Facts:
badegrel	μ	diram; bonek	μ	vibadrem; brafin	μ	kloru; bregik	μ	fitapli; brivok	μ	fluvabem; brolon	μ	sigrum
bromi	μ	biplil; dabruzas	μ	badegrel; dapak	μ	bikom; datefan	μ	kuri; dena	μ	pligre; deski	μ	memam
diram	μ	bromi; donis	μ	kletri; dotel	μ	meski; drakluk	μ	fulo; drege	μ	skufur; drile	μ	brolon
dristam	μ	klovudul; drobrel	μ	feplo; dromul	μ	grube; fatiplam	μ	pifli; febak	μ	brafin; feplo	μ	plonus
firak	μ	dani; fitapli	μ	gukul; flasku	μ	drege; flifas	μ	pasti; fliteflan	μ	peskun; flodretri	μ	plurur
fluplek	μ	grofurek; fluvabem	μ	stivim; fluvir	μ	groza; fluzi	μ	plukletre; fotraplal	μ	mizedran; fulo	μ	tokis
gatrofin	μ	plagrak; genir	μ	stanum; gevem	μ	firak; giflun	μ	vedus; gogrer	μ	brivok; grebratil	μ	motu
griko	μ	donis; grilun	μ	flasku; griskopun	μ	rusin; grofurek	μ	pinis; grovis	μ	pladro; groza	μ	kluski
grube	μ	skitar; guklor	μ	ratri; gukul	μ	giflun; kipen	μ	drile; klaplor	μ	stemun; klaskudor	μ	netruk
klestazak	μ	fatiplam; kletri	μ	zateskal; kloru	μ	vutrek; klovudul	μ	luzum; klukli	μ	stuvusko; kluski	μ	megi
kuri	μ	dena; libru	μ	lisan; liplel	μ	zorestil; liplikli	μ	vudek; lisan	μ	plategre; lolubron	μ	pako
luzum	μ	brebru; marim	μ	tribrum; megi	μ	pluskon; memam	μ	nefas; meski	μ	skogos; mipe	μ	dotel
mizedran	μ	briplom; mizuk	μ	plelo; monik	μ	fluplek; motu	μ	pliflosu; musol	μ	ravan; nafidum	μ	pestin
nefas	μ	ragri; netruk	μ	deski; nidis	μ	gutrak; nifles	μ	fotraplal; paditram	μ	bregik; pako	μ	griskopun
pasti	μ	griko; peskun	μ	bepletru; pestin	μ	dapak; pevur	μ	rone; pifli	μ	musol; pinis	μ	klestazak
pladro	μ	drobrel; plagrak	μ	triplur; plategre	μ	flodretri; plelo	μ	lolubron; plidan	μ	grebratil; pligre	μ	gastuk
plukletre	μ	nidis; plurur	μ	liplel; popal	μ	sodrepu; pudrur	μ	stivuk; putra	μ	dabruzas; raska	μ	puge
ratri	μ	genir; ravan	μ	mopimal; resa	μ	greste; romi	μ	panik; rone	μ	gatrofin; rusin	μ	samu
samu	μ	siter; sigrum	μ	resa; skogos	μ	visin; skufur	μ	guklor; sodrepu	μ	paditram; stanum	μ	trifes
stedro	μ	fluvir; stemun	μ	brazu; stesal	μ	fliteflan; stivim	μ	mefledral; stivuk	μ	popal; stuvusko	μ	trutrok
sukos	μ	fluzi; teplurir	μ	gevem; tokis	μ	marim; tribrum	μ	stedro; tridok	μ	dromul; trifes	μ	pevur
triplur	μ	liplikli; trivuk	μ	zorel; trutrok	μ	klaplor; tusker	μ	gogrer; vatul	μ	voskedrus; vedus	μ	tridok
vibadrem	μ	grilun; voskedrus	μ	vovum; vovum	μ	febak; vubotal	μ	raska; vudek	μ	plidan; vutrek	μ	tusker
zateskal	μ	brobro; ziri	μ	bonek; zorel	μ	klukli; zorestil	μ	dristam; zutes	μ	vubotal; badegrel	δ	606
bepletru	δ	607; bikom	δ	606; biplil	δ	729; bobu	δ	33; bonek	δ	606; brafin	δ	606
brazu	δ	219; brebru	δ	606; bregik	δ	606; briplom	δ	607; brivok	δ	5; brobro	δ	729
brolon	δ	5; bromi	δ	606; dabruzas	δ	5; dani	δ	33; dapak	δ	219; datefan	δ	607
dena	δ	729; deski	δ	729; diram	δ	729; donis	δ	219; dotel	δ	5; drakluk	δ	5
drege	δ	33; drile	δ	33; dristam	δ	5; drobrel	δ	729; dromul	δ	33; fatiplam	δ	5
febak	δ	5; feplo	δ	606; firak	δ	606; fitapli	δ	5; flasku	δ	219; flifas	δ	729
fliteflan	δ	606; flodretri	δ	607; fluplek	δ	5; fluvabem	δ	5; fluvir	δ	5; fluzi	δ	5
folibri	δ	219; fotraplal	δ	219; fulo	δ	729; gastuk	δ	5; gatrofin	δ	5; genir	δ	33
gevem	δ	729; giflun	δ	219; gogrer	δ	5; grebratil	δ	607; greste	δ	606; griko	δ	5
grilun	δ	607; griskopun	δ	219; grofurek	δ	607; grovis	δ	606; groza	δ	607; grube	δ	5
guklor	δ	219; gukul	δ	606; gutrak	δ	5; kipen	δ	219; klaplor	δ	5; klaskudor	δ	5
klestazak	δ	606; kletri	δ	5; klogasi	δ	729; kloru	δ	5; klovudul	δ	607; klukli	δ	606
kluski	δ	607; kogres	δ	607; kuri	δ	33; libru	δ	606; liplel	δ	606; liplikli	δ	5
lisan	δ	219; lolubron	δ	5; luzum	δ	219; mapar	δ	33; marim	δ	5; medustik	δ	606
mefledral	δ	33; megi	δ	606; memam	δ	219; meski	δ	5; mipe	δ	5; mizedran	δ	33
mizuk	δ	33; monik	δ	5; mopimal	δ	219; motu	δ	33; musol	δ	5; nafidum	δ	33
nefas	δ	607; netruk	δ	219; nidis	δ	5; nifles	δ	5; paditram	δ	5; pako	δ	5
panik	δ	606; pasti	δ	219; peskun	δ	607; pestin	δ	33; pevur	δ	729; pifli	δ	5
pinis	δ	5; pladro	δ	5; plagrak	δ	33; plategre	δ	33; plelo	δ	607; plidan	δ	219
pliflosu	δ	729; pligre	δ	33; plonus	δ	607; plukletre	δ	729; plurur	δ	33; pluskon	δ	33
popal	δ	607; pudrur	δ	729; puge	δ	607; putra	δ	729; ragri	δ	219; raska	δ	729
ratri	δ	5; ravan	δ	219; resa	δ	33; romem	δ	606; romi	δ	606; rone	δ	606
ruklo	δ	5; rusin	δ	33; samu	δ	33; sigrum	δ	33; siter	δ	729; skitar	δ	729
skogos	δ	729; skufur	δ	33; sodrepu	δ	606; stanum	δ	219; statris	δ	606; stedro	δ	219
stemun	δ	33; stesal	δ	606; stivim	δ	729; stivuk	δ	607; stuvusko	δ	219; sukos	δ	33
teplurir	δ	607; tokis	δ	5; tribrum	δ	729; tridok	δ	219; trifes	δ	729; triplur	δ	606
trivuk	δ	606; trome	δ	5; trutrok	δ	606; tusker	δ	729; vatul	δ	5; vedus	δ	606
vibadrem	δ	606; visin	δ	219; voskedrus	δ	33; vovum	δ	5; vubotal	δ	5; vudek	δ	219
vutrek	δ	607; zateskal	δ	5; ziri	δ	606; zorel	δ	219; zorestil	δ	5; zutes	δ	606

Known rows:
briplom: [ 35   9   8  -7   6 -15   3  18  20   3  20  54  17   7  17  19   2  22
 -31  14  -1  12 -11   1 -10  19   0  16  20  16  17 -28 -22   8 -25 -23
  -5  -2 -34 -19  -8]
vubotal: [ 21   1   7   2  18   5 -14 -20  -2  -1   3  -2  11 -14  11  11  -2   9
  -2   3  -1   1  12  15  15 -12  -8   3   9   0  -6  -1  13 -18  10  12
  10 -14 -11 -33   4]
stemun: [-23   0   2  -2 -13  -2   0   5   3  -3 -11 -24 -11   9 -11  -6   6  -1
  -5 -10   8  -8   4   5  -3  -1  -9   1  -8   7  -6  -2  -2   4  11   6
  -5   3   7   8   0]
pestin: [ -9   6   8  -6  -4  -1  -1  -1  -2   0  -7  -1  -6  12  -5  -3   6   4
  -4  -7   7  -3  -4  12  -5  -6  -9   4  -4  10  -6  -2   4   2  13  14
   5  -6  -3 -10  -1]
nafidum: [ -3   5  11  -2   0   2  -4  -9 -10   6  -2   5 -12  14   2 -13   7  -4
   6  -8   7   6 -22  14  -6  -2  -2  -5 -15  -1  -9   7  13  -2  22  20
  16 -10   3 -10   2]
meski: [ 21  10  -3   6   9   5  -3 -12  27   0  10 -11  -3  -8  16   0   8  -3
  -7   1  -1  16   6  -2   3   2  -7   5  -4   8   6   6   9  -7  -3   3
  12  -5 -12 -25  18]
rone: [-12   1   5  -6  -4  -4   4   7  -9  -2  -6  10  -3  14  -7  -3   4   6
  -1  -3   3  -4  -7   8  -9   0   4   2   4   2   0  -6  -7  10   3  -1
  -3   0  -2  13  -9]
monik: [ 22   3   7   7  17   9  -8 -23   5   5   8   0 -11  -2  17 -12  11  -7
   8  -1   1  18 -14  15   4   1   6  -8 -11 -12  -2  17  21 -12  16  13
  21 -12  -6 -14  12]
tusker: [  3  -2  -1   1   1   3  -1  -5  -6   2   3   4  16  -7   3   9 -10  -4
   7   4  -9  -4   1 -10   4  -5  -9   6  -4   4   2   2   0  -7  -9   7
   1  -4   7 -17   4]
dromul: [ -9   4  -2  -7  -4  -4   2   4  -3  -8 -10   2  -6  10  -8  -3   3   9
  -2  -7  12  -5   6  11  -5  -8   4   0  10   7  -4  -6  -4  11   9  -3
   0   0  -6   6  -7]
vovum: [ 17  -2   3   6  12   6 -11 -17   6   1   4 -13   3 -15  12   4   0  -1
   0   0  -1   4   8   6  13  -6  -6   0  -1  -3  -7   5  14 -17  10   9
   8  -9  -3 -22   8]
bobu: [ -4   4  -2  -2  -5  -2   0   1   0  -4  -4  -2  -6   4   0  -4  -2   3
  -2 -10  11  -2   0   1  -2  -5  -2  -1   0   7  -8  -1   1   4   9   3
   6  -1   1  -6  -2]
brafin: [  3  -2   1   0  -6  -4  -3   2  -8   5   3   9   8  -2   4   6 -13  -1
  -1  -5   2  -6  -9  -8   3  -2 -11   2  -7   7 -12  -5   0  -5   4   8
   4  -4   9 -22  -3]
dabruzas: [-10 -10  26  -3  14   7 -21 -20 -22   3 -14 -30  10  -9  -9  11   9   9
  -4   3  -6 -17  16  38  16 -14 -19   3   3 -11 -14  -2  16 -29  24  31
  -6 -17   4 -11  -2]
fatiplam: [ 13   5   3   3  12   5  -7 -13  12  -2   2 -10  -1  -5   6   1   9   3
  -5   2   0   8  11  12   4  -2  -3   3   5   1   4   3   9  -8   5   6
   6  -7 -13 -13  10]
brebru: [  2  -2 -16  -2  -9 -10   4  16   0  -9  -2  10  18 -10  -3  16 -20  14
  -8  -4   6 -16  20 -17   6  -9  -5   7  19  16  -7 -20 -17   6 -11 -19
 -11   6  -1 -10 -11]
samu: [-12  -9 -16   5 -18  -5  -2   7   4  -2  -7 -30  -7  -8  -6  -6 -13  -5
   1 -14  10 -13  12 -16   8  -3  -4  -7  -7   1 -18  -2  -3   1   9  -8
  -5   9  20   8  -1]

Rows:
No name comes twice in this set of rows, the named rows included.
[-24 -12  25  -7   5   6 -10 -10 -35   5 -13 -11  22  -3 -16  15  -2   2
   4   8 -14 -21   5  21   8 -13 -21   8  -5  -5  -6  -3   5 -19   8  31
 -10 -13  15  -6  -6]  diram
[  1  -2  -5  10  -3   8   5  -6   6   7  10  -4 -10   1   9 -18   1 -25
  17   0  -7  16 -22 -19  -5  12   5  -9 -29 -11   6  22   4   2  -4   4
  11   4  16   8  16]  flifas
[ 10 -14 -45  13 -21 -11   6  21  13 -10   4  -8   9 -28   3   6 -39  -1
   3 -13  10 -15  24 -51  15  -2   9  -8  11   5 -17 -13 -19  10 -16 -45
 -11  22  19   6  -7]  panik
[  8   3 -14  -1  -3  -6   9  10   1  -8   2  26  -5   7   3  -8  -6   5
   6  -5   9   4  -8  -8  -9   1  22  -7  14   0   2  -4 -11  19  -4 -21
   5   6  -7  14 -10]  fliteflan
[  8  -2  12   6  16  10 -11 -22  -2   4   0 -11 -15   1   7 -16  16  -7
   9   0   1  12 -13  23   3   2   7 -11 -10 -20  -3  18  19 -11  20  14
  13 -10  -1   4   9]  drakluk
[ -3 -10 -11  10 -11   0  -5  -3  -6   5  -2 -19 -17  -6   3 -21 -11 -17
  13 -15  11  -2 -13 -13   6   2   4 -18 -22 -13 -24  13   9  -3  21   2
  10   5  27   8   3]  mizuk
[ 26 -13   5   8   1  -8  -4   9   4  14  19  32  -9   1  17 -13  -1  -4
  -5   5   1  15 -40  -3  -7  29  17 -13 -12 -21  -2  -4  -8   2  -3 -21
   1   6   0  19  -6]  datefan
[ -6   5  -7  -5 -10  -7  -2   9   6  -7  -7 -11  13  -6  -6  18 -11  13
 -16  -7   8 -16  27  -7   7 -13 -20  14  11  24 -10 -18  -6  -1   0   0
  -7  -1  -3 -27  -4]  mefledral
[-32 -10  22 -11   0   2  -7  -1 -28  -1 -18 -20  29  -3 -23  27  -2  11
  -6   9 -15 -30  24  18   9 -16 -28  18   7   5  -1 -15  -5 -16  -2  24
 -23  -9   9  -6  -9]  biplil
[ 25 -16 -39  18 -14  -5   2   6   1   0  12   8  -5 -25  17 -15 -38 -18
  22 -16  12   1 -13 -46  12   4  21 -26 -11 -14 -26   8  -2   2   2 -31
  11  15  28   7  -3]  romi

The same things again, as new rows of numbers:
Known rows:
drege: [  0  -6  -8  10   5   5   3 -13  -9   2   9  -7   4  -5  13  14   6   4
   5  13  -4 -12 -12  13  -2  -9  -5 -10  12   0  -4  -6]
brolon: [ 19   8 -27  -7   3   6  -2   3  12  17   3  15  -9 -25  17  -8  -1   6
   3   0  -7   0   9   2   6  18  18  -6   9  -7 -27  14]
nafidum: [ 13   2 -13  -6   6  12  10 -15  -2   7  14   4  -7 -26  22  15  -5   1
   6  19   5 -14   8  20   2   8  10 -21   8   0 -10 -13]
mipe: [ 15  -8 -13  -1   0  29 -19   4  -3  -3  13   5  18   9  13  12  10  -1
  -1  -2   2 -10   3 -13   4  -8   5 -11  -5  29  11  -4]
triplur: [  9  -3   7  -2   2  -2  -3  -6  -1   4  -5  -8   7   3   9  15   1  -2
   6  10 -12   3 -11  10   3 -11  -1   8  18  13  -7   4]
nifles: [ 23   7 -35  -1 -19  50   5  -8  -4   1  -2  -2  -4 -12 -14  -2  -1  24
   2  -2  11  -2  -2  17   0   4  10  13  -7  45 -20   4]
pliflosu: [-14   5  -1  16   5 -22  -5  -5  -1   5  -9  16  -6   9   6  -9   3  -2
  -2   8 -20   2 -30  -1  -1 -17  -4  12  15  -5 -16   3]
plukletre: [  4  11   2  -3  11  -9  -4  -4   7   4   8  29  -8  -8  32   2  -7 -17
  -4  15 -11  -6   0 -11   5  -3  11  -8   0   4  -5 -11]
fluplek: [  9  -4 -17   0   2  15 -12   1   2   3   0  11   8   1   6   2  11   3
   1   5   2  -2  -4  -5   8  -5  -1  -9   6  21   0   0]
tribrum: [ -5   0  -1  -4  -1 -10  -5  -2  -7   2   4  13  -2   9   6   2  -4  -5
   2  -1  -8  -6 -13  13  -4  -9   9  -2  10  -9  -4 -12]
grebratil: [  2   4  -4  10   3 -17 -11 -20  -4   5  -1  -8   4   4  -2   5   3   4
   5  11 -17  -1 -24  -1   4  -2   8  -7  12  12  -3  -3]
fotraplal: [ 12  15 -30   7  -9  34  19  -6   4   5  -7 -13  -8  -7 -11  -6  -8  28
   7  13   1  10 -21   9 -10   0  11  34  -8  25 -13  -1]
plelo: [  0  -2  -1  -2  -5 -25 -15  -6  -1   5  16 -22   5   6  -2   4  -5   3
  10 -15 -11 -10 -14   4  -5  14  17  -7   9 -19   0  -5]
brobro: [-12   2  -6   8  -1  -3  -3   9   2  10   0  14  -1   9   2 -12   6  -6
  -4  -7 -22   4 -27 -17  -8  -6   0  13  20 -22  -6  -9]
fluvabem: [ -3  -3 -13  -2 -11  -4 -11  10  14  -4   6  -7   0   0  -3 -11   4   6
   4 -12  15  -9  -9  -4   5   4 -10   6  -1  13  -5   2]
skufur: [  0  -6  -8  11   5   5   3 -12  -9   3   9  -8   3  -5  13  13   6   5
   5  13  -5 -11 -12  13  -1  -9  -5  -9  13   0  -6  -6]
mapar: [ -2  -4  -8  11   3   2   4  -7  -4   3  12 -10   0  -8  14   9   3   4
   4   7  -3 -13 -11   6  -3  -2  -7  -3  11  -6  -7  -6]

Rows:
No name comes twice in this set of rows, the named rows included.
[  3   4  13  17   3 -24  -5  -3   9   2  -2 -18  -1   0  21   5  -5   1
   4   6 -23  -1 -17  -3   4  -8  -7  30   8   9 -25  26]  brebru
[ -6   1  -6  18  13  -1  -5   8  11   3   1  -8  10  14  15  -2   8   3
   2  15 -15   7 -26 -30  -5 -14  -6  18   0   1  12  -1]  visin
[ 13   0  -4  -2  13  10   2 -10   3   2  22   7  -1 -21  38  19  -2 -10
   2  21   2 -17  12  -2   5   5   5 -25   0   6   2 -17]  sukos
[  4  20 -21  22 -15  15   8 -21   5   8 -11 -16 -12 -11 -22 -14  -2  23
   1   7 -16   9 -38  -9  -2   9   1  30   4  34 -27   4]  briplom
[ -5   5 -11  19  -4 -20  -6 -25 -10   8 -14 -16   0   8 -21  -2   5  19
   7   8 -19   6 -41  15   0  -8   2   7  20  10 -18   9]  plonus
[ 18  -6  -4 -12 -10  19   4 -15 -17   2  -6 -16   9   6 -11  24  -5  11
  11   5  -3   1  -8  45  -3 -13  12   6  17  22 -10   0]  grovis
[  8   1  -1  -7  -6   8  -7  -8 -14  -8  14   7   1   9  11  14 -12  -4
   2  -1   0 -17   0  20  -5 -10  16  -2 -10  16   0 -16]  pudrur
[ -3   2   0   9   1  14  -8   1  -4  -2   8  15   6  14  13   3   2 -10
  -7   1 -15  -5 -16 -20  -5 -15   2   8   0  12   6 -16]  skogos
[  4   4 -11   4   9  -1  10 -13   4  10   8   4 -10 -24  22   7   0   1
   5  20  -2  -9  -3  11   3   6   0 -12  13  -5 -17  -4]  pestin
[  3   4  -8   9  16 -22 -16   3  20   9  -1  19  -3 -12  30  -9  10  -7
  -1  15  -7  -2  -2 -23  16   0  -6  -8   6   8 -13  17]  gutrak
[ 25  10 -24 -18   8  17  12   1   8  16  10   5  -7 -21  20   5 -15   9
  11  11  -5   3  13  12  -7  18  37  -3  -1 -16  -6  -7]  kipen
[ 22  -7   5 -17  -2  17  -2  -9  -9   0   5  -8  12   2   9  29  -5  -3
   8   8  -3  -3   4  24   2  -8  13  -5  10  22   2  -7]  ziri
[  7   9 -26  18 -15  43  23 -14  -3   4   1 -15 -12 -20  -7  -2  -1  22
   1   9   0  -4 -21   9  -7   3  -7  24   3  25 -25  -3]  mizedran

Now the same things, written a new way:
Known rows:
tridok: [ -8 -15 -17  -4  10   6   2  11  35 -15  -2 -14  11  -5   0   8   0 -15
 -16   1  -2  -7   4  -1   6   0 -19  -1   3  -7  16]
kuri: [-2  1  1 -2 -4 -1 -2 -3  5 -2  3 -7 12 11  2 -6 -2  4 -8  4  1  1  4  3
  4  1  4 -2 -4 -7 -4]
tusker: [-14   3  -4 -29   5  -7  16 -18  -1  21  10   1   9 -17   6  -7   8   6
  20   6 -17 -13  22 -18  -7 -33   4 -17   6   2  18]
fulo: [  4  -9  11   6   3   9  -3  -4 -10  10  -1 -12   5  -6   8   2 -19  -8
 -12  11   0   2   6 -19  -3   1  -3   2  -7  -9 -11]
biplil: [ -7   0  -6  11  -6   7  -2  -8   3  20 -11  12 -18 -15  -4   6 -17   7
  25  -9  -3  11  -3 -16  -1  22 -16   4  15  14   6]
mopimal: [-10   2  -9   8  -8   2  -3   7   1  15  -1  18 -22  -7  -6   8 -15   3
  25  -7  -7   2  -4  -4   1  22  -9   0  10   8   8]
kogres: [ -1   2 -11   7  -4   2  -3  -2  -3  11  -4  21 -14  -7 -13   8 -11  -5
  24 -17   2  12  -6  -1 -10  14  -7   3  11  11  13]
lisan: [ -6   3  13  -7  -8 -14  -7   4 -14 -18  16 -14   0   1  -6  -3   4  -3
 -13   7  -5  -1   5  -1  -6  10   0  -6 -11   8  -6]
popal: [  4 -12 -14  -4  12   5  -2   0  24 -10  -2  -5   9  -1  -7   4   4 -17
 -14  -5   7   4   1   5  -5  -4 -12   1   0  -3  15]
pladro: [  1   0   0  -1   0  -2   2   0  -5  -4   3   1   2  -1   2   0  11   2
 -11   5   5  -9   0   5   4  -8   2   5   1  -1  -2]
nafidum: [-2  2  0 -1 -4  0 -1 -3  6 -2  3 -6 11 11  3 -5 -3  4 -7  4  1  1  4  3
  4  1  4 -1 -3 -7 -3]
fotraplal: [-3 -1  1 -4  5 -2 -2  9 -2 -4 10 -5  1  2  0 -1 -3 -5 -8  6 -7 -7  5 -2
  2  0  3 -6 -5 -5 -2]
luzum: [ -6   3  11  -5  -8 -13  -6   4 -13 -17  15 -11  -1   0  -6  -2   2  -3
  -9   4  -5  -1   4  -1  -6  11  -1  -5  -9   9  -4]
vatul: [ -2   1  -2  -4   0  -4   5  -2  -5  -2   4   2   3  -3   2   0  11   3
  -6   4   3 -11   2   2   3 -12   2   4   2   0   1]
kipen: [-3 -1  2 -3  5 -2 -2  9 -2 -4 10 -5  0  1  1 -1 -3 -6 -6  6 -7 -6  4 -2
  1  1  2 -6 -5 -4 -1]
vudek: [ 10   6   6 -20   5  -1  14  14  11 -18   5   5  -3  10  -2 -25  -3 -10
   1 -11  10 -20   7 -14  12  -2   9  -8 -26  -5  -5]
gukul: [ -2 -20 -20  -3   8  13   9   5  55 -18 -26 -20  17  -6   1  11   8 -15
 -10  -8   5   5  -3   3   2  -5 -25   4   3  -5  22]

Rows:
No name comes twice in this set of rows, the named rows included.
[ 18  -3  16   4   0   4 -15   9  14  30  -1   6 -40  23   2  -4  16  26
  -7  16   4   9  -4  25  -5  17  12 -13 -21  -1 -24]  klestazak
[  5   1  10  -4  -4  -4   1   2  -1  -8  -5 -10   2   2   0  -1   6  -1
   2  -1  -1   7  -3   3  -7  -2   4  -4 -10   2  -4]  libru
[  6 -14   8  15 -10  11   4   5 -31   7  -4  -6  17  -7  15  15 -24 -19
 -18  15  10 -12   1 -18  -3 -10   3  16  -9 -22 -13]  fluvir
[  7  -6   8   6  -4   6   4   5  -8   2 -12  -8   8  -1   7   7 -12 -11
   4   2   1   4  -3  -7  -7  -6   4   2 -10 -10  -6]  megi
[ -5  10  25  -8 -29 -28  -8 -11 -33 -35  16 -19   0  -2 -13  -4  25   8
 -24   5   9   2  -1   6 -13  14  -3   5 -12  30 -10]  zorestil
[-12   5 -12   6 -17   3   3  -7   6  15  -9  16  -3  -2  -3   4 -15  10
  29 -12  -2   7  -2  -4   3  16  -9   3  15   7  12]  mefledral
[  6 -12   7  13  -8   9   3   4 -28   6  -3  -5  15  -7  14  13 -20 -17
 -17  14   9 -11   1 -15  -2 -10   2  15  -8 -19 -12]  marim
[ 13  -2  10   6   0   2 -16   4   6  29   9  14 -40  19   1  -4  22  30
 -22  22  10  -6  -3  26   4  14   9  -4 -12   1 -23]  fatiplam
[ 12  10   5   1  27   6   4   1   3 -11  -1   2   1   5   3 -20  -6  -3
   1  -9  -1  -1  -1  -9  17  -4  11  -2  -1  -5 -12]  pevur
[  3  13  -8  22  31   2  -9   4 -20 -11   5   5  10   3   7   3   5   1
  -6   1 -13   4 -14  19  18 -15  16   9  28  -9  -8]  ratri
[  3  14  -6  16  25   3  -8   3  -6 -11   3  -1  19  16   7  -7  -7   3
  -2  -3 -13  10  -9  15  19  -7  19   1  18 -15 -10]  genir
[ 12 -10   6   7   1   7  -4   3 -22   5   3  -3  12  -1   2   8 -21 -25
 -11   5   7   3   2  -9 -14  -6   5   5 -12 -16  -5]  kluski

